Here is a tiny trained network, its code and every weight. The questions are about switching its units off for an input and a class, where a switched-off unit gives its printed mean instead of its output.

import numpy as np


def w(rows, s, z=0):
    codes = np.array(rows[::2]) - 128.0
    scale = np.full(codes.shape[1], s)
    scale[-1] = z or s
    return codes * scale


def norm(h):
    return h / np.sqrt((h * h).mean(-1, keepdims=True) + 1e-5)


def f(y):
    return np.maximum(y, 0)


def log_softmax(a):
    a = a - a.max(-1, keepdims=True)
    return a - np.log(np.exp(a).sum(-1, keepdims=True))


def net(x, mask):
    res = np.array(x, float).reshape(1, 8) / 4 @ E
    u = 0
    for l in range(2):
        y = f(norm(res) @ A[l][:, :-1].T + A[l][:, -1])
        res = res + np.where(mask[u : u + 10], y, B[l][:, -1]) @ B[l][:, :-1]
        u += 10
    return log_softmax(norm(res)[-1] @ U[:, :-1].T + U[:, -1])


A, B = {}, {}
E = w([
[129,129,127,126,128,129,130,127,124,124,128],'x0',
[127,128,126,127,129,129,128,128,125,126,128],'x1',
[103,114,11,164,129,114,101,134,121,150,152],'x2',
[127,127,128,130,127,128,129,128,128,128,128],'x3',
[103,129,111,126,88,83,150,133,142,106,3],'x4',
[127,127,129,129,127,129,130,130,129,126,126],'x5',
[226,34,109,157,142,130,153,78,122,136,106],'x6',
[128,128,128,129,126,127,128,131,129,127,128],'x7',
],0.006)
A[0] = w([
[58,133,172,128,126,133,122,176,141,133,221,182],'0.n0',
[140,132,86,156,119,137,111,144,130,116,201,15],'0.n1',
[59,157,105,133,141,114,128,152,101,126,142,71],'0.n2',
[86,145,185,142,127,141,109,163,124,111,137,82],'0.n3',
[45,207,123,119,118,131,134,145,116,104,110,134],'0.n4',
[134,123,175,105,146,126,136,137,103,117,188,77],'0.n5',
[194,118,128,127,139,148,143,116,111,117,241,93],'0.n6',
[98,120,2,134,133,127,123,132,110,120,154,229],'0.n7',
[113,195,137,118,143,139,108,100,114,143,213,181],'0.n8',
[151,110,121,130,108,117,120,140,126,117,100,8],'0.n9',
],0.0096,0.0017)
B[0] = w([
[203,130,75,159,132,155,164,125,74,59,68,233],'0.n0',
[110,133,110,92,205,113,223,113,77,202,210,193],'0.n1',
[90,247,150,200,117,184,69,156,161,106,102,188],'0.n2',
[108,83,97,1,115,75,167,84,87,169,135,183],'0.n3',
[85,87,200,97,135,100,113,138,182,172,177,225],'0.n4',
[163,154,157,158,72,208,97,113,223,132,100,194],'0.n5',
[38,147,209,88,109,110,50,174,162,134,154,251],'0.n6',
[127,68,24,167,78,145,114,143,252,163,147,254],'0.n7',
[203,89,69,162,129,101,183,96,93,90,54,230],'0.n8',
[153,237,113,96,146,180,162,141,95,92,168,156],'0.n9',
],0.0075,0.0085)
A[1] = w([
[183,131,94,124,126,138,187,121,142,93,105,120],'1.n0',
[108,79,70,152,164,108,118,121,116,178,190,99],'1.n1',
[162,89,106,137,116,123,153,115,128,114,94,130],'1.n2',
[114,149,218,156,165,140,57,140,69,109,133,5],'1.n3',
[191,159,142,140,157,115,163,87,36,80,76,39],'1.n4',
[86,148,117,179,155,101,91,137,116,169,164,89],'1.n5',
[143,122,3,201,137,118,122,118,63,114,104,57],'1.n6',
[151,128,140,132,138,129,119,137,54,76,77,50],'1.n7',
[150,100,158,124,108,161,91,118,123,146,193,91],'1.n8',
[83,143,190,101,176,81,140,109,56,140,145,51],'1.n9',
],0.011,0.0014)
B[1] = w([
[160,172,49,175,143,118,125,135,78,110,148,255],'1.n0',
[104,132,181,69,132,96,115,92,10,115,92,231],'1.n1',
[105,175,103,125,130,174,116,139,104,88,152,215],'1.n2',
[199,113,145,186,155,210,180,98,192,175,135,166],'1.n3',
[121,61,87,73,42,158,83,78,129,141,68,230],'1.n4',
[147,87,118,112,83,96,56,123,117,45,78,178],'1.n5',
[168,204,226,165,201,149,186,183,145,102,169,253],'1.n6',
[124,95,83,72,83,131,129,63,127,168,129,185],'1.n7',
[102,46,87,171,178,105,137,144,109,161,159,188],'1.n8',
[178,197,184,124,142,93,201,101,98,142,99,155],'1.n9',
],0.011,0.008)
U = w([
[174,120,47,85,36,180,114,49,93,115,68,240],'0',
[161,228,94,204,187,139,165,186,90,67,169,255],'1',
[113,186,254,71,119,49,198,102,142,169,79,46],'2',
[23,134,109,159,65,76,39,178,247,121,100,20],'3',
[169,47,199,202,160,185,136,108,210,196,155,72],'4',
[60,27,138,111,169,40,67,132,32,140,175,25],'5',
],0.0085,0.00088)

Each question gives the input, the list of numbers given to net, and the class t.
The units are the neurons (one row each of A and B). Each row of codes is followed by its name. A weight is (code - 128) times the scale printed after its matrix; where a second scale follows, it is the last column's (A, B and U).
mask holds one flag per neuron, layer by layer. A switched-off neuron (its flag False) gives its mean, the last column of its row in B, instead of its output. The means were averaged over made-up inputs and are rounded, as every weight is.
A unit's drop is (log p(t) with every unit on - log p(t) with that unit switched off) / (log p(t) with every unit on - log p(t) with every unit switched off).
The circuit of an input: a set's keep is (log p(t) with only the set's units on - log p(t) with every unit switched off) / (log p(t) with every unit on - log p(t) with every unit switched off). Starting from the 12 units with the biggest drops (on a tie, the unit counted first), units are removed one at a time, each time the one whose removal leaves the highest keep (on an exact tie, the one counted first), for as long as the keep stays at least 0.8.
circuit, biggest first: the units of the circuit, biggest drop first
k most important neurons: the k neurons with the biggest drops, biggest first
top k neurons in layer l: the k neurons of layer l with the biggest drops, biggest first
input [-8,-5,0,-4,2,-1,-4,5], class 2: circuit, biggest first => 0.n4; 0.n7
input [4,-7,-5,-5,2,-8,-4,0], class 2: circuit, biggest first => 0.n4
input [-3,-3,4,-7,0,-1,5,6], class 5: circuit, biggest first => 0.n0; 1.n1
input [-1,-1,8,0,-2,6,2,-8], class 5: circuit, biggest first => 1.n1; 0.n0
input [-3,-1,-1,-1,-7,-2,-7,6], class 0: 3 most important neurons => 0.n0; 0.n8; 0.n7
input [2,-5,4,-2,-3,5,1,1], class 5: 2 most important neurons => 0.n6; 1.n1
input [1,-6,4,-4,0,-3,0,-5], class 1: 3 most important neurons => 0.n6; 0.n4; 1.n6
input [2,8,-2,4,-4,-7,-6,5], class 0: 2 most important neurons => 0.n0; 0.n7
input [-1,7,-4,-5,7,2,0,8], class 2: 3 most important neurons => 0.n0; 0.n8; 0.n7
input [-6,-3,2,-3,0,5,8,0], class 5: 3 most important neurons => 0.n0; 0.n8; 1.n1
input [-2,6,4,-7,7,-5,-1,-2], class 3: 2 most important neurons => 0.n0; 0.n8
input [1,0,1,4,7,-2,8,7], class 1: 2 most important neurons => 1.n6; 0.n0
input [6,4,2,-7,7,-8,0,-7], class 3: 3 most important neurons => 0.n0; 0.n8; 0.n4
input [-2,4,3,-1,2,-1,-6,4], class 3: 2 most important neurons => 0.n4; 0.n2
input [-2,-3,-6,-6,5,-1,-1,-2], class 2: 2 most important neurons => 0.n0; 0.n7
input [-4,8,-1,-3,-6,1,-2,-2], class 0: top 2 neurons in layer 0 => 0.n8; 0.n7
input [-3,8,5,1,6,-8,0,-1], class 3: 3 most important neurons => 0.n0; 0.n8; 1.n0
input [-1,-4,-5,-1,-7,-7,2,8], class 4: most important neuron => 0.n6
input [-4,-2,-1,-4,4,7,-5,-4], class 2: 3 most important neurons => 0.n7; 1.n9; 0.n3
input [-6,-8,-3,8,0,-6,3,6], class 4: top 2 neurons in layer 0 => 0.n8; 0.n0
input [4,0,-4,2,-2,0,8,1], class 4: top neuron in layer 1 => 1.n3
input [4,-8,-3,-2,-3,6,-6,2], class 0: top 2 neurons in layer 0 => 0.n0; 0.n7
input [6,-1,-6,1,-1,4,6,7], class 4: top 2 neurons in layer 0 => 0.n8; 0.n0
input [8,2,5,-7,0,-6,-3,-5], class 1: top 2 neurons in layer 0 => 0.n6; 0.n8
input [1,-5,1,-1,7,0,6,3], class 1: top 2 neurons in layer 0 => 0.n0; 0.n8
input [7,6,1,0,8,6,-5,-6], class 3: top 2 neurons in layer 0 => 0.n1; 0.n2
input [3,-3,-8,7,-6,-1,2,6], class 4: top neuron in layer 0 => 0.n6
